Here is a tiny trained network, its code and every weight. The questions are about switching its units off for an input and a target symbol, where a switched-off unit gives its printed mean instead of its output.

import numpy as np


def w(rows, s, z=0):
    codes = np.array(rows[::2]) - 128.0
    scale = np.full(codes.shape[1], s)
    scale[-1] = z or s
    return codes * scale


def norm(h):
    return h / np.sqrt((h * h).mean(-1, keepdims=True) + 1e-5)


def f(y):
    return y / 2 * (1 + np.tanh(0.7978845608 * (y + 0.044715 * y**3)))


def softmax(a):
    e = np.exp(a - a.max(-1, keepdims=True))
    return e / e.sum(-1, keepdims=True)


def log_softmax(a):
    a = a - a.max(-1, keepdims=True)
    return a - np.log(np.exp(a).sum(-1, keepdims=True))


def net(x, mask):
    ids = ['αβγδεζηθμξστφψω'.index(c) for c in x.split()]
    T = len(ids)
    res = E[ids] + P[:T]
    u = 0
    for l in range(2):
        r = norm(res)
        for j in range(3):
            rows = slice(3 * j, 3 * j + 3)
            q, k, v = (r @ M[l][rows].T for M in (Q, K, V))
            z = softmax(np.where(np.tri(T) > 0, q @ k.T / 3**0.5, -1e9)) @ v
            o = O[l][rows]
            res = res + np.where(mask[u + j], z, o[:, -1]) @ o[:, :-1]
        u += 3
        y = f(norm(res) @ A[l][:, :-1].T + A[l][:, -1])
        res = res + np.where(mask[u : u + 4], y, B[l][:, -1]) @ B[l][:, :-1]
        u += 4
    return log_softmax(norm(res)[-1] @ U[:, :-1].T + U[:, -1])


Q, K, V, O, A, B = {}, {}, {}, {}, {}, {}
E = w([
[72,113,155,144,161,117,99],'α',
[158,154,154,153,82,146,96],'β',
[191,154,125,149,144,76,124],'γ',
[160,140,123,161,126,100,115],'δ',
[150,133,145,135,88,167,104],'ε',
[123,106,141,119,128,157,163],'ζ',
[165,130,83,94,192,144,110],'η',
[71,166,77,167,176,115,2],'θ',
[174,137,129,174,138,117,97],'μ',
[88,213,118,51,136,127,128],'ξ',
[162,140,126,149,99,138,92],'σ',
[155,147,121,145,115,102,110],'τ',
[109,96,36,122,116,110,147],'φ',
[170,140,120,150,139,99,116],'ψ',
[134,152,173,144,156,122,150],'ω',
],0.018)
P = w([
[219,155,26,216,191,217,122],'0',
[235,129,74,168,178,156,105],'1',
[229,122,96,144,171,116,106],'2',
[220,115,110,124,163,92,107],'3',
[202,111,126,115,157,82,103],'4',
[193,102,128,105,159,63,111],'5',
[181,98,136,91,155,51,105],'6',
[172,100,140,85,155,37,104],'7',
[162,96,137,81,161,29,95],'8',
[153,97,140,77,162,14,94],'9',
[154,91,140,74,157,3,92],'10',
[143,87,144,86,163,13,98],'11',
],0.0038)
Q[0] = w([
[146,81,97,122,106,105,95],'L0H0',
[102,151,102,98,136,182,159],'L0H0',
[75,112,82,116,106,93,118],'L0H0',
[207,28,130,181,148,73,75],'L0H1',
[169,5,124,155,123,145,103],'L0H1',
[82,53,170,123,135,96,95],'L0H1',
[152,127,154,114,215,99,119],'L0H2',
[102,67,42,160,99,112,139],'L0H2',
[107,111,123,65,126,152,136],'L0H2',
],0.011)
K[0] = w([
[103,116,79,87,133,165,133],'L0H0',
[133,106,114,118,70,108,158],'L0H0',
[38,115,73,169,125,142,138],'L0H0',
[63,82,96,11,168,93,64],'L0H1',
[94,96,90,94,105,125,62],'L0H1',
[49,103,166,125,137,102,118],'L0H1',
[114,154,110,105,229,101,126],'L0H2',
[140,53,76,142,72,95,156],'L0H2',
[118,106,123,79,123,184,172],'L0H2',
],0.011)
V[0] = w([
[198,178,78,147,117,147,119],'L0H0',
[138,204,74,226,80,169,215],'L0H0',
[197,140,120,115,127,221,182],'L0H0',
[255,127,155,75,108,113,141],'L0H1',
[116,132,156,217,122,89,187],'L0H1',
[103,200,141,74,174,115,118],'L0H1',
[83,182,129,69,191,94,110],'L0H2',
[112,142,143,122,9,153,219],'L0H2',
[72,170,160,187,145,37,158],'L0H2',
],0.006)
O[0] = w([
[165,111,138,88,85,176,83,186],'L0H0',
[82,43,132,64,41,128,76,146],'L0H0',
[108,114,141,79,130,172,118,160],'L0H0',
[140,153,67,216,177,134,174,123],'L0H1',
[124,78,146,106,141,67,110,150],'L0H1',
[65,173,165,102,172,144,142,158],'L0H1',
[97,196,87,79,28,200,121,149],'L0H2',
[95,116,131,166,139,89,135,2],'L0H2',
[110,2,116,119,57,160,139,185],'L0H2',
],0.0064,0.0052)
A[0] = w([
[146,126,117,164,85,217,191,245],'L0N0',
[119,84,255,183,99,125,83,80],'L0N1',
[70,121,189,92,207,124,198,196],'L0N2',
[172,201,134,139,80,88,163,147],'L0N3',
],0.0066,0.0012)
B[0] = w([
[109,94,165,53,149,126,58,174],'L0N0',
[229,130,100,88,152,54,186,254],'L0N1',
[255,155,111,206,115,108,95,239],'L0N2',
[163,72,179,62,122,213,119,142],'L0N3',
],0.0064,0.0044)
Q[1] = w([
[85,173,161,71,140,85,133],'L1H0',
[57,79,85,126,96,52,134],'L1H0',
[77,112,124,162,132,98,158],'L1H0',
[64,147,96,162,177,147,149],'L1H1',
[112,122,113,157,140,196,187],'L1H1',
[141,221,171,83,127,128,80],'L1H1',
[58,153,164,159,157,125,103],'L1H2',
[247,177,107,136,68,99,185],'L1H2',
[163,140,151,101,160,154,87],'L1H2',
],0.012)
K[1] = w([
[241,150,251,151,92,221,211],'L1H0',
[146,26,154,213,2,170,128],'L1H0',
[93,105,187,248,144,197,132],'L1H0',
[177,91,2,102,124,228,151],'L1H1',
[101,58,79,209,225,176,143],'L1H1',
[228,231,235,161,65,107,127],'L1H1',
[240,150,146,128,106,235,138],'L1H2',
[64,187,147,108,123,17,139],'L1H2',
[121,121,126,171,218,88,131],'L1H2',
],0.0084)
V[1] = w([
[129,102,45,120,181,210,79],'L1H0',
[140,65,178,204,102,80,82],'L1H0',
[208,143,153,142,221,170,179],'L1H0',
[149,152,142,34,211,41,51],'L1H1',
[207,2,129,144,121,199,179],'L1H1',
[140,129,162,121,26,58,195],'L1H1',
[97,112,37,106,63,62,208],'L1H2',
[34,148,150,184,162,121,86],'L1H2',
[138,119,21,110,192,176,95],'L1H2',
],0.0058)
O[1] = w([
[192,96,139,115,118,218,169,164],'L1H0',
[94,35,192,150,142,74,54,127],'L1H0',
[161,111,109,177,181,182,123,181],'L1H0',
[95,138,124,71,60,82,78,254],'L1H1',
[2,207,123,208,172,183,144,221],'L1H1',
[244,183,73,109,92,241,67,143],'L1H1',
[130,52,96,193,134,142,221,86],'L1H2',
[164,182,105,226,117,165,5,43],'L1H2',
[43,96,22,107,26,165,176,156],'L1H2',
],0.0052,0.0077)
A[1] = w([
[133,138,109,162,118,161,199,251],'L1N0',
[189,150,161,136,58,118,123,209],'L1N1',
[177,208,126,222,124,59,175,9],'L1N2',
[110,236,135,140,2,115,144,18],'L1N3',
],0.0082,0.0017)
B[1] = w([
[139,128,51,129,183,86,102,172],'L1N0',
[104,126,56,174,146,105,117,254],'L1N1',
[88,174,255,157,20,169,162,153],'L1N2',
[22,141,137,116,209,63,120,176],'L1N3',
],0.0099,0.0045)
U = w([
[180,149,176,63,39,57,94,100],'α',
[175,166,139,234,130,94,131,250],'β',
[178,133,88,124,251,50,123,155],'γ',
[92,48,151,158,91,126,120,95],'δ',
[127,131,188,112,117,205,87,45],'ε',
[58,92,177,181,203,137,146,125],'ζ',
[185,204,101,102,127,219,163,75],'η',
[52,173,96,187,89,141,42,76],'θ',
[141,83,154,183,175,159,71,43],'μ',
[49,214,128,70,114,86,200,59],'ξ',
[123,116,144,130,80,192,94,57],'σ',
[91,97,145,106,35,179,132,77],'τ',
[106,84,66,129,65,98,216,116],'φ',
[93,53,87,11,161,177,71,253],'ψ',
[147,107,238,79,141,133,218,106],'ω',
],0.011,0.0062)

Each question gives the input, a string of symbols that net reads in full, and the target symbol t.
The units are the heads (3 rows each of Q, K, V and O) and the neurons (one row each of A and B). Each row of codes is followed by its name. A weight is (code - 128) times the scale printed after its matrix; where a second scale follows, it is the last column's (O, A, B and U).
mask holds one flag per unit, layer by layer, with each layer's heads first. A switched-off unit (its flag False) gives its mean, the last column of its rows in O or B, instead of its output. The means were averaged over made-up inputs and are rounded, as every weight is.
A unit's drop is (log p(t) with every unit on - log p(t) with that unit switched off) / (log p(t) with every unit on - log p(t) with every unit switched off).
The circuit of an input: a set's keep is (log p(t) with only the set's units on - log p(t) with every unit switched off) / (log p(t) with every unit on - log p(t) with every unit switched off). Starting from the 12 units with the biggest drops (on a tie, the unit counted first), units are removed one at a time, each time the one whose removal leaves the highest keep (on an exact tie, the one counted first), for as long as the keep stays at least 0.8.
units of the circuit, in order: the units of the circuit, biggest drop first
unit that matters most: the unit with the biggest drop
top k neurons: the k neurons with the biggest drops, biggest first
top k neurons in layer l: the k neurons of layer l with the biggest drops, biggest first
which heads matter: for each layer, one digit per head in row order, 1 if its drop is at least 0.15 and else 0, layers parted by /
input δ α φ ω ω ω ξ β, target ξ: which heads matter => 010 / 100
input α ω β ε μ δ η ζ δ, target η: units of the circuit, in order => [L0H1, L1H0]
input ψ ζ β ζ, target ζ: units of the circuit, in order => [L1H1, L0N1]
input η μ ω β ω ζ α ω ζ, target γ: units of the circuit, in order => [L0H2, L0N2]
input η μ μ δ, target ψ: which heads matter => 100 / 001
input ω β ω ω τ, target ψ: which heads matter => 000 / 000
input ω ξ τ ω ω ζ γ, target ξ: which heads matter => 010 / 100
input φ α φ μ α α ζ ω ζ θ τ, target ψ: which heads matter => 011 / 010
input ξ β α δ ω ω μ, target α: which heads matter => 111 / 010
input ω ω φ ζ ζ ζ γ, target φ: units of the circuit, in order => [L1H2, L0H2]
input ζ η ξ μ, target ψ: units of the circuit, in order => [L0N2, L0H0]
input η μ δ ε σ ζ ω ω ζ, target η: which heads matter => 001 / 100
input ω μ θ ω β μ μ α η η ζ ω, target η: units of the circuit, in order => [L1H0, L0H2]
input ζ φ ω ζ δ ζ μ ω ζ ω, target φ: unit that matters most => L0H2
input ψ μ ω, target ω: top 2 neurons => [L0N0, L1N1]
input ω η ζ β ω δ, target η: units of the circuit, in order => [L1H0, L0H1]
input α δ α γ ω ω γ, target α: units of the circuit, in order => [L0H1]
input α σ ω ω, target α: units of the circuit, in order => [L0H1, L0H2, L1H2, L0H0]
input ζ ε β γ θ μ α ζ α μ ζ ζ, target β: which heads matter => 001 / 000
input ω φ ψ, target φ: unit that matters most => L1H2
input ω ζ ζ ψ β μ ω σ ζ, target β: top 2 neurons in layer 0 => [L0N2, L0N3]
input α σ γ ω θ ω ω ω, target θ: units of the circuit, in order => [L1H2, L0H2]
input μ ε μ α ζ δ ω, target ψ: top 2 neurons => [L1N2, L0N0]
input α ζ μ ζ ζ σ ω μ η ω γ, target η: units of the circuit, in order => [L1H0, L0H1, L0N3]
input α ε ζ α ψ, target α: which heads matter => 110 / 011
input β τ ω ω ω ψ, target ψ: top 4 neurons => [L0N2, L0N1, L1N1, L0N0]
input σ ω ω ζ η τ ω α β, target ψ: which heads matter => 000 / 000
